Below is a small trained network, with its code and all its weights. Each question gives an input and a class and asks what happens when units are switched off, that is, made to give their printed mean instead of their output.

import numpy as np


def w(rows, s, z=0):
    codes = np.array(rows[::2]) - 128.0
    scale = np.full(codes.shape[1], s)
    scale[-1] = z or s
    return codes * scale


def f(y):
    return np.maximum(y, 0)


def log_softmax(a):
    a = a - a.max(-1, keepdims=True)
    return a - np.log(np.exp(a).sum(-1, keepdims=True))


def net(x, mask):
    res = np.array(x, float).reshape(1, 7) / 4 @ E
    y = f(res @ A[0][:, :-1].T + A[0][:, -1])
    res = res + np.where(mask, y, B[0][:, -1]) @ B[0][:, :-1]
    return log_softmax(res[-1] @ U[:, :-1].T + U[:, -1])


A, B = {}, {}
E = w([
[142,76,185,144,75,144,135,127],'x0',
[234,225,143,166,85,192,252,175],'x1',
[171,111,119,89,115,163,136,130],'x2',
[86,127,178,36,175,57,231,186],'x3',
[157,138,123,95,174,171,125,111],'x4',
[97,113,73,97,92,187,254,41],'x5',
[63,172,133,121,127,134,97,142],'x6',
],0.0077)
A[0] = w([
[95,128,82,190,74,56,139,181,196],'N0',
[43,76,100,112,82,180,188,70,144],'N1',
[123,114,146,138,160,160,174,47,149],'N2',
[159,123,142,208,171,110,187,122,167],'N3',
[166,123,178,139,93,92,104,165,189],'N4',
[86,90,156,71,138,134,141,165,91],'N5',
[100,119,118,130,131,182,80,99,161],'N6',
[137,112,86,162,91,192,38,109,111],'N7',
[96,142,185,102,144,139,181,188,39],'N8',
[135,125,169,155,122,139,145,141,142],'N9',
[136,175,79,143,89,198,85,104,64],'N10',
[105,70,167,100,50,172,104,151,187],'N11',
[145,106,170,140,180,78,85,183,206],'N12',
[118,124,164,74,172,117,168,141,134],'N13',
[116,146,102,97,156,72,136,139,241],'N14',
[115,55,102,107,92,103,116,128,206],'N15',
[155,120,86,154,122,150,100,86,121],'N16',
[134,150,144,225,173,191,124,95,89],'N17',
[90,134,107,213,119,153,102,115,143],'N18',
[201,203,79,189,90,141,135,184,23],'N19',
[81,175,127,152,64,137,196,11,100],'N20',
[198,172,165,113,124,92,56,195,158],'N21',
[151,79,106,162,144,187,87,91,128],'N22',
[107,79,124,81,214,71,185,203,114],'N23',
[176,140,183,144,116,103,96,210,99],'N24',
[166,179,180,113,156,148,153,136,161],'N25',
[143,214,155,185,92,124,165,107,84],'N26',
[106,104,116,128,117,54,125,37,114],'N27',
[43,75,124,97,173,139,90,68,145],'N28',
[76,9,131,83,160,142,64,84,89],'N29',
[135,108,189,85,191,86,178,121,39],'N30',
[104,186,141,188,133,163,168,144,95],'N31',
[92,91,129,104,142,109,109,70,51],'N32',
[108,182,153,91,136,198,109,132,230],'N33',
[138,181,184,167,172,211,167,166,120],'N34',
[109,152,165,76,93,87,147,141,62],'N35',
[155,129,95,209,141,111,68,70,171],'N36',
[100,2,71,130,177,78,70,123,124],'N37',
[125,106,39,181,89,159,84,118,53],'N38',
[189,98,134,78,211,176,118,123,230],'N39',
[206,103,138,134,150,159,72,171,150],'N40',
[104,85,181,148,121,110,152,140,200],'N41',
[129,156,131,138,66,138,111,109,37],'N42',
[142,111,94,108,203,123,111,116,211],'N43',
[175,193,148,106,89,142,163,159,2],'N44',
[83,97,84,113,103,163,211,80,66],'N45',
],0.0092,0.0038)
B[0] = w([
[123,109,117,210,91,178,190,133,189],'N0',
[96,159,176,225,191,176,90,158,227],'N1',
[88,116,113,157,198,157,124,135,187],'N2',
[133,146,44,108,72,147,81,202,178],'N3',
[106,155,104,167,174,173,145,166,199],'N4',
[120,93,137,114,103,74,160,93,180],'N5',
[120,79,106,85,88,93,164,135,192],'N6',
[76,58,155,94,124,80,133,119,233],'N7',
[142,59,165,93,110,47,138,63,180],'N8',
[155,185,101,143,92,107,127,177,158],'N9',
[112,52,133,100,136,104,141,91,199],'N10',
[97,117,48,140,140,147,173,154,188],'N11',
[75,156,102,181,178,210,138,89,241],'N12',
[35,92,157,106,118,124,145,77,192],'N13',
[95,83,117,152,88,151,180,128,204],'N14',
[158,226,103,203,84,162,117,178,196],'N15',
[60,123,159,79,141,137,174,58,187],'N16',
[77,141,164,83,87,35,180,128,187],'N17',
[56,90,124,131,105,148,151,46,194],'N18',
[162,141,154,53,104,65,89,116,210],'N19',
[142,143,165,182,211,204,109,143,219],'N20',
[77,134,186,207,181,205,103,124,238],'N21',
[75,141,139,75,137,93,178,80,202],'N22',
[77,92,189,92,95,95,174,52,228],'N23',
[136,115,183,186,173,196,126,137,205],'N24',
[164,128,95,126,68,117,109,159,187],'N25',
[181,126,144,157,73,78,78,167,192],'N26',
[176,125,92,166,113,138,107,107,186],'N27',
[219,196,119,148,59,146,95,188,236],'N28',
[254,216,144,76,80,99,83,198,242],'N29',
[69,75,187,35,101,97,103,109,185],'N30',
[177,160,155,139,81,119,103,167,178],'N31',
[172,151,139,156,117,73,103,123,177],'N32',
[106,171,78,181,71,189,169,154,190],'N33',
[219,167,106,80,69,116,73,134,202],'N34',
[93,57,158,91,113,73,119,96,166],'N35',
[90,86,107,96,119,118,161,63,229],'N36',
[213,196,103,118,101,95,83,137,255],'N37',
[63,66,199,72,147,65,147,71,196],'N38',
[71,126,43,180,121,146,214,162,201],'N39',
[58,141,108,120,184,139,142,123,207],'N40',
[61,145,93,142,77,139,186,71,186],'N41',
[148,43,115,75,137,74,137,115,149],'N42',
[119,180,99,153,91,177,122,136,195],'N43',
[179,142,155,75,122,105,110,179,179],'N44',
[147,155,196,163,218,170,63,150,209],'N45',
],0.0056,0.0086)
U = w([
[188,123,139,94,98,81,64,155,96],'0',
[86,38,174,74,128,72,119,99,47],'1',
[101,99,90,144,112,138,139,143,252],'2',
[121,104,190,149,247,145,57,137,16],'3',
],0.011,0.0039)

Each question gives the input, the list of numbers given to net, and the class t.
The units are the neurons (one row each of A and B). Each row of codes is followed by its name. A weight is (code - 128) times the scale printed after its matrix; where a second scale follows, it is the last column's (A, B and U).
mask holds one flag per neuron, in row order. A switched-off neuron (its flag False) gives its mean, the last column of its row in B, instead of its output. The means were averaged over made-up inputs and are rounded, as every weight is.
A unit's drop is (log p(t) with every unit on - log p(t) with that unit switched off) / (log p(t) with every unit on - log p(t) with every unit switched off).
The circuit of an input: a set's keep is (log p(t) with only the set's units on - log p(t) with every unit switched off) / (log p(t) with every unit on - log p(t) with every unit switched off). Starting from the 12 units with the biggest drops (on a tie, the unit counted first), units are removed one at a time, each time the one whose removal leaves the highest keep (on an exact tie, the one counted first), for as long as the keep stays at least 0.8.
units of the circuit, in order: the units of the circuit, biggest drop first
unit that matters most: the unit with the biggest drop
k most important neurons: the k neurons with the biggest drops, biggest first
drop of u: that unit's drop, to one decimal
input [6,6,-3,8,-7,-5,-6], class 1: unit that matters most => N8
input [4,4,-6,0,7,8,-7], class 3: units of the circuit, in order => (N45, N20)
input [-2,7,1,-6,-7,8,8], class 3: units of the circuit, in order => (N20, N45)
input [1,-2,7,-6,-4,4,-8], class 1: units of the circuit, in order => (N38, N7)
input [1,-7,-2,7,-8,-4,0], class 2: 3 most important neurons => (N12, N0, N41)
input [-4,8,-8,-6,2,-5,8], class 0: 2 most important neurons => (N19, N34)
input [-8,3,0,7,6,1,-2], class 1: units of the circuit, in order => (N23, N30)
input [7,-3,5,1,-4,5,3], class 3: units of the circuit, in order => (N1, N45)
input [-6,-6,0,3,6,2,3], class 0: units of the circuit, in order => (N29, N28)
input [-1,-7,-1,-3,7,-6,-6], class 0: 3 most important neurons => (N29, N37, N28)
input [-6,-7,6,7,-5,-6,-7], class 0: 3 most important neurons => (N37, N29, N28)
input [6,-2,-5,-7,-4,-6,-2], class 1: 3 most important neurons => (N7, N38, N36)
input [-6,3,5,2,7,-5,-2], class 2: 2 most important neurons => (N39, N45)
input [-5,-7,0,0,6,8,4], class 3: most important neuron => (N1)
input [-4,4,-3,-1,-6,-7,2], class 3: 2 most important neurons => (N21, N24)
input [-8,-5,-8,-5,-7,-4,7], class 2: drop of N28 => 0.2
input [2,5,3,-1,-4,-2,7], class 0: drop of N12 => 0.1
input [-8,5,-7,6,-2,2,2], class 1: drop of N23 => 0.3
